Here is a tiny trained network, its code and every weight. The questions are about switching its units off for an input and a target symbol, where a switched-off unit gives its printed mean instead of its output.

import numpy as np


def w(rows, s, z=0):
    codes = np.array(rows[::2]) - 128.0
    scale = np.full(codes.shape[1], s)
    scale[-1] = z or s
    return codes * scale


def norm(h):
    return h / np.sqrt((h * h).mean(-1, keepdims=True) + 1e-5)


def f(y):
    return np.maximum(y, 0)


def softmax(a):
    e = np.exp(a - a.max(-1, keepdims=True))
    return e / e.sum(-1, keepdims=True)


def log_softmax(a):
    a = a - a.max(-1, keepdims=True)
    return a - np.log(np.exp(a).sum(-1, keepdims=True))


def net(x, mask):
    ids = ['αβγελμξσ'.index(c) for c in x.split()]
    T = len(ids)
    res = E[ids] + P[:T]
    r = norm(res)
    for j in range(2):
        rows = slice(2 * j, 2 * j + 2)
        q, k, v = (r @ M[0][rows].T for M in (Q, K, V))
        z = softmax(np.where(np.tri(T) > 0, q @ k.T / 2**0.5, -1e9)) @ v
        o = O[0][rows]
        res = res + np.where(mask[j], z, o[:, -1]) @ o[:, :-1]
    y = f(norm(res) @ A[0][:, :-1].T + A[0][:, -1])
    res = res + np.where(mask[2:26], y, B[0][:, -1]) @ B[0][:, :-1]
    return log_softmax(norm(res)[-1] @ U[:, :-1].T + U[:, -1])


Q, K, V, O, A, B = {}, {}, {}, {}, {}, {}
E = w([
[186,93,78,101],'α',
[135,48,83,67],'β',
[174,99,113,118],'γ',
[191,143,108,156],'ε',
[147,89,129,174],'λ',
[135,138,114,211],'μ',
[97,5,86,219],'ξ',
[192,175,31,187],'σ',
],0.018)
P = w([
[50,189,227,121],'0',
[92,110,60,164],'1',
[66,72,26,193],'2',
[51,56,31,225],'3',
[215,80,164,222],'4',
[192,70,142,152],'5',
[189,79,129,156],'6',
[184,90,128,178],'7',
[168,19,146,124],'8',
[167,2,136,122],'9',
[191,62,144,159],'10',
[194,46,152,209],'11',
[232,72,97,158],'12',
[213,60,119,162],'13',
],0.0093)
Q[0] = w([
[161,85,95,168],'H1',
[181,138,203,113],'H1',
[20,229,106,29],'H2',
[26,248,137,98],'H2',
],0.018)
K[0] = w([
[118,172,208,63],'H1',
[141,181,82,93],'H1',
[244,34,8,186],'H2',
[162,33,66,175],'H2',
],0.017)
V[0] = w([
[246,169,121,138],'H1',
[110,113,4,82],'H1',
[158,20,206,129],'H2',
[51,105,92,183],'H2',
],0.021)
O[0] = w([
[145,99,6,116,159],'H1',
[128,186,150,249,5],'H1',
[70,93,87,88,101],'H2',
[144,48,172,188,171],'H2',
],0.02,0.013)
A[0] = w([
[121,93,220,90,114],'N1',
[178,124,169,68,195],'N2',
[143,174,193,126,159],'N3',
[21,155,112,221,168],'N4',
[252,92,199,62,173],'N5',
[105,146,201,137,137],'N6',
[255,108,157,144,174],'N7',
[119,152,198,136,164],'N8',
[219,119,126,75,148],'N9',
[129,182,189,154,220],'N10',
[104,97,89,183,136],'N11',
[63,148,185,66,255],'N12',
[104,153,31,129,179],'N13',
[119,113,115,149,108],'N14',
[211,119,184,69,155],'N15',
[35,71,153,66,189],'N16',
[26,145,83,148,192],'N17',
[133,141,143,153,126],'N18',
[178,180,159,189,158],'N19',
[184,178,141,183,99],'N20',
[153,25,85,210,231],'N21',
[75,207,28,74,152],'N22',
[103,60,50,164,204],'N23',
[239,244,93,144,79],'N24',
],0.016,0.003)
B[0] = w([
[76,178,82,192,191],'N1',
[154,135,119,185,188],'N2',
[159,173,87,131,136],'N3',
[185,58,184,118,146],'N4',
[97,178,163,226,248],'N5',
[196,138,123,128,138],'N6',
[96,146,215,120,215],'N7',
[191,157,123,119,138],'N8',
[119,98,82,174,204],'N9',
[162,154,95,99,143],'N10',
[92,74,134,143,148],'N11',
[186,141,95,123,158],'N12',
[122,93,207,178,173],'N13',
[116,109,130,138,134],'N14',
[129,144,149,210,199],'N15',
[151,187,44,48,208],'N16',
[118,124,221,140,149],'N17',
[128,143,116,107,137],'N18',
[154,170,98,59,158],'N19',
[113,184,96,59,155],'N20',
[24,127,163,131,236],'N21',
[183,90,239,187,184],'N22',
[81,102,72,160,200],'N23',
[5,179,161,61,179],'N24',
],0.03,0.015)
U = w([
[185,63,90,188,138],'α',
[166,105,231,120,76],'β',
[142,80,114,43,164],'γ',
[63,66,106,116,8],'ε',
[76,190,135,56,105],'λ',
[116,143,42,135,253],'μ',
[133,202,78,248,97],'ξ',
[204,180,112,127,199],'σ',
],0.011,0.0038)

Each question gives the input, a string of symbols that net reads in full, and the target symbol t.
The units are the heads (2 rows each of Q, K, V and O) and the neurons (one row each of A and B). Each row of codes is followed by its name. A weight is (code - 128) times the scale printed after its matrix; where a second scale follows, it is the last column's (O, A, B and U).
mask holds one flag per unit, heads first, then neurons. A switched-off unit (its flag False) gives its mean, the last column of its rows in O or B, instead of its output. The means were averaged over made-up inputs and are rounded, as every weight is.
A unit's drop is (log p(t) with every unit on - log p(t) with that unit switched off) / (log p(t) with every unit on - log p(t) with every unit switched off).
The circuit of an input: a set's keep is (log p(t) with only the set's units on - log p(t) with every unit switched off) / (log p(t) with every unit on - log p(t) with every unit switched off). Starting from the 12 units with the biggest drops (on a tie, the unit counted first), units are removed one at a time, each time the one whose removal leaves the highest keep (on an exact tie, the one counted first), for as long as the keep stays at least 0.8.
units of the circuit, in order: the units of the circuit, biggest drop first
unit that matters most: the unit with the biggest drop
k most important neurons: the k neurons with the biggest drops, biggest first
which heads matter: for each layer, one digit per head in row order, 1 if its drop is at least 0.15 and else 0, layers parted by /
drop of u: that unit's drop, to one decimal
input ε μ σ α γ α α α μ ξ σ, target α: unit that matters most => H1
input α σ μ μ μ α γ μ γ α α, target β: units of the circuit, in order => [H2 N22 N1]
input α μ μ μ ε β ξ ξ γ μ σ γ, target β: which heads matter => 01
input ξ ξ μ α β β μ α γ β α σ, target ε: units of the circuit, in order => [H2 N5]
input α λ α σ σ, target β: units of the circuit, in order => [H2 N22 N5]
input α μ μ λ λ, target β: which heads matter => 01
input β β μ γ μ σ λ μ λ σ ε μ λ σ, target σ: which heads matter => 10
input σ ε μ ξ, target σ: which heads matter => 11
input σ ε μ γ μ β β σ β, target λ: which heads matter => 11
input γ β μ, target γ: which heads matter => 11
input σ μ μ μ γ, target λ: which heads matter => 11
input ε β ξ ε α λ ξ λ μ ξ, target α: 2 most important neurons => [N22 N24]
input ξ ξ β α λ α γ α ξ ξ λ, target ε: which heads matter => 00
input ξ σ μ γ ε γ σ ξ μ σ α α γ, target ε: 2 most important neurons => [N21 N5]
input λ ε σ μ μ α ε ξ, target μ: unit that matters most => H2
input ε ε σ α μ α μ, target α: drop of N18 => 0.0
input σ μ γ γ σ σ μ α α, target λ: drop of N19 => 0.1
input γ μ λ ξ α λ ξ μ, target γ: drop of H2 => 1.1
